Below is a small trained network, with its code and all its weights. Each question gives an input and a class and asks what happens when units are switched off, that is, made to give their printed mean instead of their output.

import numpy as np


def w(rows, s, z=0):
    codes = np.array(rows[::2]) - 128.0
    scale = np.full(codes.shape[1], s)
    scale[-1] = z or s
    return codes * scale


def norm(h):
    return h / np.sqrt((h * h).mean(-1, keepdims=True) + 1e-5)


def f(y):
    return y / 2 * (1 + np.tanh(0.7978845608 * (y + 0.044715 * y**3)))


def log_softmax(a):
    a = a - a.max(-1, keepdims=True)
    return a - np.log(np.exp(a).sum(-1, keepdims=True))


def net(x, mask):
    res = np.array(x, float).reshape(1, 8) / 4 @ E
    u = 0
    for l in range(3):
        y = f(norm(res) @ A[l][:, :-1].T + A[l][:, -1])
        res = res + np.where(mask[u : u + 11], y, B[l][:, -1]) @ B[l][:, :-1]
        u += 11
    return log_softmax(norm(res)[-1] @ U[:, :-1].T + U[:, -1])


A, B = {}, {}
E = w([
[127,129,130,133],'x0',
[32,170,177,251],'x1',
[172,241,10,169],'x2',
[126,127,126,127],'x3',
[128,129,127,127],'x4',
[28,78,5,183],'x5',
[129,128,131,129],'x6',
[128,129,130,128],'x7',
],0.0031)
A[0] = w([
[68,184,195,227,247],'L0N0',
[152,98,142,168,232],'L0N1',
[171,254,57,149,255],'L0N2',
[172,133,149,71,69],'L0N3',
[189,150,67,150,26],'L0N4',
[127,101,77,112,41],'L0N5',
[162,167,154,141,187],'L0N6',
[109,91,157,150,139],'L0N7',
[168,114,97,135,88],'L0N8',
[172,196,157,100,233],'L0N9',
[109,202,142,97,172],'L0N10',
],0.0082,0.003)
B[0] = w([
[84,254,73,69,245],'L0N0',
[131,48,98,30,160],'L0N1',
[232,175,108,253,254],'L0N2',
[108,54,196,66,144],'L0N3',
[118,40,104,108,141],'L0N4',
[41,100,89,131,129],'L0N5',
[169,104,215,106,158],'L0N6',
[205,137,76,167,142],'L0N7',
[16,143,151,81,129],'L0N8',
[205,37,232,146,189],'L0N9',
[195,129,223,84,151],'L0N10',
],0.0038,0.0061)
A[1] = w([
[97,167,213,42,216],'L1N0',
[113,121,160,115,250],'L1N1',
[212,131,97,116,84],'L1N2',
[92,167,254,135,135],'L1N3',
[46,109,86,132,54],'L1N4',
[239,183,141,142,25],'L1N5',
[150,186,100,148,91],'L1N6',
[39,86,88,97,62],'L1N7',
[152,58,10,156,169],'L1N8',
[179,98,190,103,35],'L1N9',
[121,129,99,83,128],'L1N10',
],0.0081,0.0017)
B[1] = w([
[152,156,3,28,210],'L1N0',
[186,131,53,102,157],'L1N1',
[177,154,173,167,187],'L1N2',
[99,206,27,116,189],'L1N3',
[171,120,227,86,179],'L1N4',
[126,102,203,149,244],'L1N5',
[110,61,166,107,188],'L1N6',
[112,151,236,167,182],'L1N7',
[161,75,59,117,254],'L1N8',
[75,108,77,36,190],'L1N9',
[67,95,174,173,138],'L1N10',
],0.0057,0.0035)
A[2] = w([
[183,14,174,80,168],'L2N0',
[140,123,187,48,129],'L2N1',
[144,103,194,228,193],'L2N2',
[165,255,189,98,37],'L2N3',
[50,144,194,127,62],'L2N4',
[120,144,142,49,2],'L2N5',
[60,167,76,34,75],'L2N6',
[19,64,153,48,209],'L2N7',
[186,202,119,202,110],'L2N8',
[101,169,118,112,24],'L2N9',
[131,153,192,56,69],'L2N10',
],0.0082,0.0028)
B[2] = w([
[118,27,138,186,255],'L2N0',
[66,131,104,163,174],'L2N1',
[63,196,77,8,206],'L2N2',
[204,120,138,236,191],'L2N3',
[162,242,188,95,133],'L2N4',
[43,175,158,65,132],'L2N5',
[172,66,154,58,186],'L2N6',
[26,199,254,202,218],'L2N7',
[51,56,143,92,213],'L2N8',
[106,22,116,106,117],'L2N9',
[48,230,123,159,148],'L2N10',
],0.0056,0.0045)
U = w([
[61,70,190,35,166],'0',
[1,30,231,194,5],'1',
[113,207,48,43,132],'2',
[51,198,217,158,204],'3',
[196,65,176,168,246],'4',
[183,75,11,195,95],'5',
[190,232,185,217,76],'6',
[36,183,4,210,70],'7',
],0.0097,0.0029)

Each question gives the input, the list of numbers given to net, and the class t.
The units are the neurons (one row each of A and B). Each row of codes is followed by its name. A weight is (code - 128) times the scale printed after its matrix; where a second scale follows, it is the last column's (A, B and U).
mask holds one flag per neuron, layer by layer. A switched-off neuron (its flag False) gives its mean, the last column of its row in B, instead of its output. The means were averaged over made-up inputs and are rounded, as every weight is.
A unit's drop is (log p(t) with every unit on - log p(t) with that unit switched off) / (log p(t) with every unit on - log p(t) with every unit switched off).
The circuit of an input: a set's keep is (log p(t) with only the set's units on - log p(t) with every unit switched off) / (log p(t) with every unit on - log p(t) with every unit switched off). Starting from the 12 units with the biggest drops (on a tie, the unit counted first), units are removed one at a time, each time the one whose removal leaves the highest keep (on an exact tie, the one counted first), for as long as the keep stays at least 0.8.
circuit, biggest first: the units of the circuit, biggest drop first
most important unit: the unit with the biggest drop
top k neurons: the k neurons with the biggest drops, biggest first
k most important neurons of layer l: the k neurons of layer l with the biggest drops, biggest first
drop when u is switched off: that unit's drop, to one decimal
input [5,-6,-4,3,-6,3,-5,8], class 1: top 3 neurons	L0N2, L0N0, L2N7
input [6,0,7,6,-3,1,8,-7], class 5: circuit, biggest first	L2N7, L2N2
input [0,-6,-7,-1,5,1,-3,-5], class 1: circuit, biggest first	L2N7, L2N0
input [6,2,-7,-2,-4,-7,6,4], class 2: circuit, biggest first	L1N0, L1N3
input [7,6,-1,-1,2,-2,7,-2], class 2: most important unit	L0N2
input [-6,-1,8,-5,5,-8,4,-8], class 4: circuit, biggest first	L0N9, L0N0
input [-5,5,-4,3,5,-8,-4,6], class 2: top 2 neurons	L1N0, L1N3
input [-4,1,0,0,8,5,-3,1], class 3: 4 most important neurons of layer 1	L1N4, L1N0, L1N7, L1N2
input [-3,1,-5,1,-6,8,3,-6], class 3: top 2 neurons	L0N2, L1N7
input [-3,-5,-1,-1,-1,6,7,-8], class 1: top 2 neurons	L0N2, L1N8
input [0,-6,-8,-1,-5,6,3,-2], class 1: top 2 neurons	L0N2, L2N7
input [6,8,-6,6,6,2,-1,7], class 3: 2 most important neurons of layer 0	L0N2, L0N9
input [6,2,-8,1,6,-6,-7,8], class 2: top 2 neurons	L1N0, L1N3
input [0,-2,5,0,-3,0,-8,6], class 4: top neuron	L1N5
input [7,7,-2,-1,8,-8,2,-5], class 2: top 3 neurons	L1N0, L0N2, L1N3
input [-7,-6,-5,3,-2,6,-4,7], class 1: 2 most important neurons of layer 0	L0N2, L0N0
input [7,-1,7,-6,-4,0,-4,-3], class 4: 2 most important neurons of layer 1	L1N5, L1N3
input [1,0,8,5,0,-6,-7,-6], class 4: 2 most important neurons of layer 2	L2N7, L2N8
input [1,8,-2,6,-4,-5,-2,-6], class 2: top 2 neurons	L0N2, L1N0
input [-6,6,-3,-1,-8,2,2,-8], class 3: top neuron	L0N2
input [4,-7,-6,-5,-2,5,-1,4], class 1: top 2 neurons	L0N2, L2N7
input [4,4,-6,-4,-4,4,7,-4], class 3: drop when L0N2 is switched off	0.2
input [5,-8,0,-8,-8,5,3,-2], class 1: drop when L2N7 is switched off	0.1
input [1,7,-2,-1,-4,-5,-3,6], class 2: drop when L1N0 is switched off	0.1
